Below is a small trained network, with its code and all its weights. Each question gives an input and a class and asks what happens when units are switched off, that is, made to give their printed mean instead of their output.

import numpy as np


def w(rows, s, z=0):
    codes = np.array(rows[::2]) - 128.0
    scale = np.full(codes.shape[1], s)
    scale[-1] = z or s
    return codes * scale


def f(y):
    return y / 2 * (1 + np.tanh(0.7978845608 * (y + 0.044715 * y**3)))


def log_softmax(a):
    a = a - a.max(-1, keepdims=True)
    return a - np.log(np.exp(a).sum(-1, keepdims=True))


def net(x, mask):
    res = np.array(x, float).reshape(1, 8) / 4 @ E
    y = f(res @ A[0][:, :-1].T + A[0][:, -1])
    res = res + np.where(mask, y, B[0][:, -1]) @ B[0][:, :-1]
    return log_softmax(res[-1] @ U[:, :-1].T + U[:, -1])


A, B = {}, {}
E = w([
[179,137,140,149,69,134,175,125,123,122],'x0',
[73,25,118,173,157,35,78,124,81,145],'x1',
[64,205,208,112,112,190,166,81,81,73],'x2',
[87,221,122,222,169,108,86,133,102,130],'x3',
[201,148,56,73,98,121,97,32,51,77],'x4',
[169,131,66,113,180,157,116,193,123,102],'x5',
[81,188,110,64,154,34,127,175,39,154],'x6',
[109,184,145,135,151,114,225,25,78,254],'x7',
],0.008)
A[0] = w([
[153,104,180,173,180,99,30,107,232,136,233],'N1',
[162,88,114,75,173,93,127,178,152,70,141],'N2',
[246,179,2,128,36,175,161,182,70,128,243],'N3',
[183,191,146,147,96,130,116,194,71,32,253],'N4',
[122,98,202,128,78,134,228,213,173,143,199],'N5',
[134,172,148,210,229,45,36,114,80,173,241],'N6',
[89,66,133,83,90,108,176,36,52,53,194],'N7',
[116,86,32,39,80,110,129,107,199,144,207],'N8',
[58,197,49,153,180,189,24,124,112,76,150],'N9',
],0.0065,0.0031)
B[0] = w([
[97,25,40,186,92,105,183,73,204,17,230],'N1',
[103,124,172,51,166,132,130,156,134,79,196],'N2',
[145,143,223,140,212,80,148,62,183,72,254],'N3',
[136,206,164,131,92,124,88,150,156,132,232],'N4',
[147,158,169,187,125,179,78,179,201,225,216],'N5',
[123,153,65,160,114,69,135,125,89,182,249],'N6',
[54,99,229,89,86,124,161,111,90,106,226],'N7',
[177,90,164,148,189,88,117,190,56,97,207],'N8',
[147,150,84,188,95,162,2,97,125,113,231],'N9',
],0.0081,0.0073)
U = w([
[87,157,99,172,158,47,139,174,75,223,83],'0',
[112,191,82,172,132,185,18,148,1,106,71],'1',
[147,110,199,66,157,110,130,222,135,125,253],'2',
[69,59,61,128,87,79,123,131,154,70,30],'3',
[231,216,126,134,171,45,177,42,151,74,129],'4',
[103,194,189,82,29,123,196,38,56,118,211],'5',
[134,56,119,111,150,115,188,126,79,146,59],'6',
[137,130,153,221,57,201,167,181,182,196,134],'7',
],0.0075,0.0019)

Each question gives the input, the list of numbers given to net, and the class t.
The units are the neurons (one row each of A and B). Each row of codes is followed by its name. A weight is (code - 128) times the scale printed after its matrix; where a second scale follows, it is the last column's (A, B and U).
mask holds one flag per neuron, in row order. A switched-off neuron (its flag False) gives its mean, the last column of its row in B, instead of its output. The means were averaged over made-up inputs and are rounded, as every weight is.
A unit's drop is (log p(t) with every unit on - log p(t) with that unit switched off) / (log p(t) with every unit on - log p(t) with every unit switched off).
The circuit of an input: a set's keep is (log p(t) with only the set's units on - log p(t) with every unit switched off) / (log p(t) with every unit on - log p(t) with every unit switched off). Starting from all 9 units, units are removed one at a time, each time the one whose removal leaves the highest keep (on an exact tie, the one counted first), for as long as the keep stays at least 0.8.
circuit, biggest first: the units of the circuit, biggest drop first
unit that matters most: the unit with the biggest drop
top k neurons: the k neurons with the biggest drops, biggest first
drop when u is switched off: that unit's drop, to one decimal
input [-4,2,7,3,-2,-2,-8,-5], class 3: top 2 neurons : [N1 N5]
input [-3,-5,2,-2,-7,-6,8,8], class 0: circuit, biggest first : [N5 N7]
input [8,1,-5,-2,0,3,-4,-7], class 2: unit that matters most : N2
input [6,5,-6,-8,8,8,-2,-8], class 2: circuit, biggest first : [N2 N8]
input [-6,2,4,-2,8,-3,2,-5], class 5: top 2 neurons : [N7 N5]
input [3,6,-4,-8,1,-5,6,-2], class 2: circuit, biggest first : [N1 N8]
input [-3,8,5,5,-3,-2,-8,4], class 3: top 2 neurons : [N1 N5]
input [-5,6,-5,-5,8,2,-5,2], class 6: top 4 neurons : [N8 N9 N4 N7]
input [1,-6,-5,-7,-1,8,-6,4], class 4: drop when N3 is switched off : 2.1
input [8,5,-6,0,4,0,-3,-2], class 4: drop when N3 is switched off : 1.1
input [-3,-2,-1,-6,-4,-8,-3,8], class 7: drop when N8 is switched off : 0.0
